Below are the code and all the weights of a small trained network. Each question names an input and a target symbol and asks about switching units off, where a switched-off unit gives its printed mean instead of its output.

import numpy as np


def w(rows, s, z=0):
    codes = np.array(rows[::2]) - 128.0
    scale = np.full(codes.shape[1], s)
    scale[-1] = z or s
    return codes * scale


def norm(h):
    return h / np.sqrt((h * h).mean(-1, keepdims=True) + 1e-5)


def f(y):
    return np.maximum(y, 0)


def softmax(a):
    e = np.exp(a - a.max(-1, keepdims=True))
    return e / e.sum(-1, keepdims=True)


def log_softmax(a):
    a = a - a.max(-1, keepdims=True)
    return a - np.log(np.exp(a).sum(-1, keepdims=True))


def net(x, mask):
    ids = ['ΛΣγετφ'.index(c) for c in x.split()]
    T = len(ids)
    res = E[ids] + P[:T]
    r = norm(res)
    for j in range(2):
        rows = slice(2 * j, 2 * j + 2)
        q, k, v = (r @ M[0][rows].T for M in (Q, K, V))
        z = softmax(np.where(np.tri(T) > 0, q @ k.T / 2**0.5, -1e9)) @ v
        o = O[0][rows]
        res = res + np.where(mask[j], z, o[:, -1]) @ o[:, :-1]
    y = f(norm(res) @ A[0][:, :-1].T + A[0][:, -1])
    res = res + np.where(mask[2:6], y, B[0][:, -1]) @ B[0][:, :-1]
    return log_softmax(norm(res)[-1] @ U[:, :-1].T + U[:, -1])


Q, K, V, O, A, B = {}, {}, {}, {}, {}, {}
E = w([
[244,177,124,152,103,250,124,79],'Λ',
[128,125,151,103,168,154,124,134],'Σ',
[66,129,66,127,102,53,117,71],'γ',
[167,76,183,172,186,156,99,174],'ε',
[79,156,156,143,130,150,113,85],'τ',
[72,111,181,106,80,165,199,171],'φ',
],0.022)
P = w([
[149,94,165,147,123,99,87,112],'0',
[150,209,106,76,80,160,114,54],'1',
[130,112,148,112,106,157,90,110],'2',
[170,152,122,56,129,77,190,148],'3',
[122,119,145,131,104,147,90,142],'4',
[29,65,57,77,253,197,214,152],'5',
],0.011)
Q[0] = w([
[50,149,55,160,93,122,154,90],'head 1',
[129,182,123,155,141,163,37,2],'head 1',
[140,82,80,146,50,120,32,193],'head 2',
[168,82,119,169,144,42,136,174],'head 2',
],0.0084)
K[0] = w([
[150,206,125,219,59,112,110,126],'head 1',
[2,153,192,163,98,125,171,149],'head 1',
[168,166,60,53,117,157,172,178],'head 2',
[123,204,137,115,116,114,145,104],'head 2',
],0.0082)
V[0] = w([
[106,99,118,218,98,219,131,113],'head 1',
[222,254,58,159,133,107,118,146],'head 1',
[58,138,212,103,218,89,73,12],'head 2',
[147,119,191,58,222,169,154,179],'head 2',
],0.007)
O[0] = w([
[2,189,136,172,171,86,148,111,152],'head 1',
[123,124,194,130,157,231,126,100,59],'head 1',
[92,207,102,75,131,112,154,208,255],'head 2',
[53,105,128,68,133,73,69,84,160],'head 2',
],0.011,0.0078)
A[0] = w([
[135,198,145,97,125,199,73,36,47],'neuron 1',
[143,86,84,9,46,66,255,58,214],'neuron 2',
[36,65,150,65,181,130,133,126,253],'neuron 3',
[119,95,15,171,207,88,224,94,162],'neuron 4',
],0.0059,0.0022)
B[0] = w([
[112,163,239,101,142,135,192,67,166],'neuron 1',
[101,45,104,154,137,250,122,122,254],'neuron 2',
[220,108,161,129,144,184,170,111,254],'neuron 3',
[83,74,117,164,195,139,150,103,189],'neuron 4',
],0.011,0.006)
U = w([
[86,35,201,136,65,133,171,89,64],'Λ',
[47,225,111,162,158,60,155,171,97],'Σ',
[159,140,178,214,140,156,136,44,154],'γ',
[157,140,151,254,160,150,106,190,255],'ε',
[82,118,85,23,153,141,62,141,37],'τ',
[112,75,16,205,115,134,76,102,180],'φ',
],0.0081,0.0036)

Each question gives the input, a string of symbols that net reads in full, and the target symbol t.
The units are the heads (2 rows each of Q, K, V and O) and the neurons (one row each of A and B). Each row of codes is followed by its name. A weight is (code - 128) times the scale printed after its matrix; where a second scale follows, it is the last column's (O, A, B and U).
mask holds one flag per unit, heads first, then neurons. A switched-off unit (its flag False) gives its mean, the last column of its rows in O or B, instead of its output. The means were averaged over made-up inputs and are rounded, as every weight is.
A unit's drop is (log p(t) with every unit on - log p(t) with that unit switched off) / (log p(t) with every unit on - log p(t) with every unit switched off).
The circuit of an input: a set's keep is (log p(t) with only the set's units on - log p(t) with every unit switched off) / (log p(t) with every unit on - log p(t) with every unit switched off). Starting from all 6 units, units are removed one at a time, each time the one whose removal leaves the highest keep (on an exact tie, the one counted first), for as long as the keep stays at least 0.8.
circuit, biggest first: the units of the circuit, biggest drop first
k most important neurons: the k neurons with the biggest drops, biggest first
which heads matter: for each layer, one digit per head in row order, 1 if its drop is at least 0.15 and else 0, layers parted by /
drop of u: that unit's drop, to one decimal
input φ φ τ, target Σ: which heads matter	10
input γ γ τ Σ, target ε: which heads matter	11
input ε φ Σ τ, target Λ: circuit, biggest first	head 2; neuron 3
input φ τ Σ Λ, target φ: circuit, biggest first	head 1; neuron 2; head 2
input φ Σ ε Λ, target φ: circuit, biggest first	head 1; neuron 3; head 2
input γ γ γ γ Λ Σ, target ε: which heads matter	01
input γ τ γ φ, target ε: which heads matter	01
input Λ φ Λ τ, target γ: which heads matter	01
input τ τ Σ τ Σ ε, target Σ: circuit, biggest first	head 2; neuron 2
input φ τ γ γ, target φ: most important neuron	neuron 2
input φ γ Λ τ, target φ: circuit, biggest first	head 1; head 2; neuron 2
input Λ φ Λ τ φ Σ, target γ: circuit, biggest first	neuron 3; head 2
input Σ γ Σ τ, target τ: drop of head 2	0.8
input γ γ Σ τ, target ε: circuit, biggest first	head 2
input Σ Λ ε Λ τ, target Σ: drop of head 1	0.9
input Σ φ γ τ Σ Λ, target τ: drop of head 1	0.1
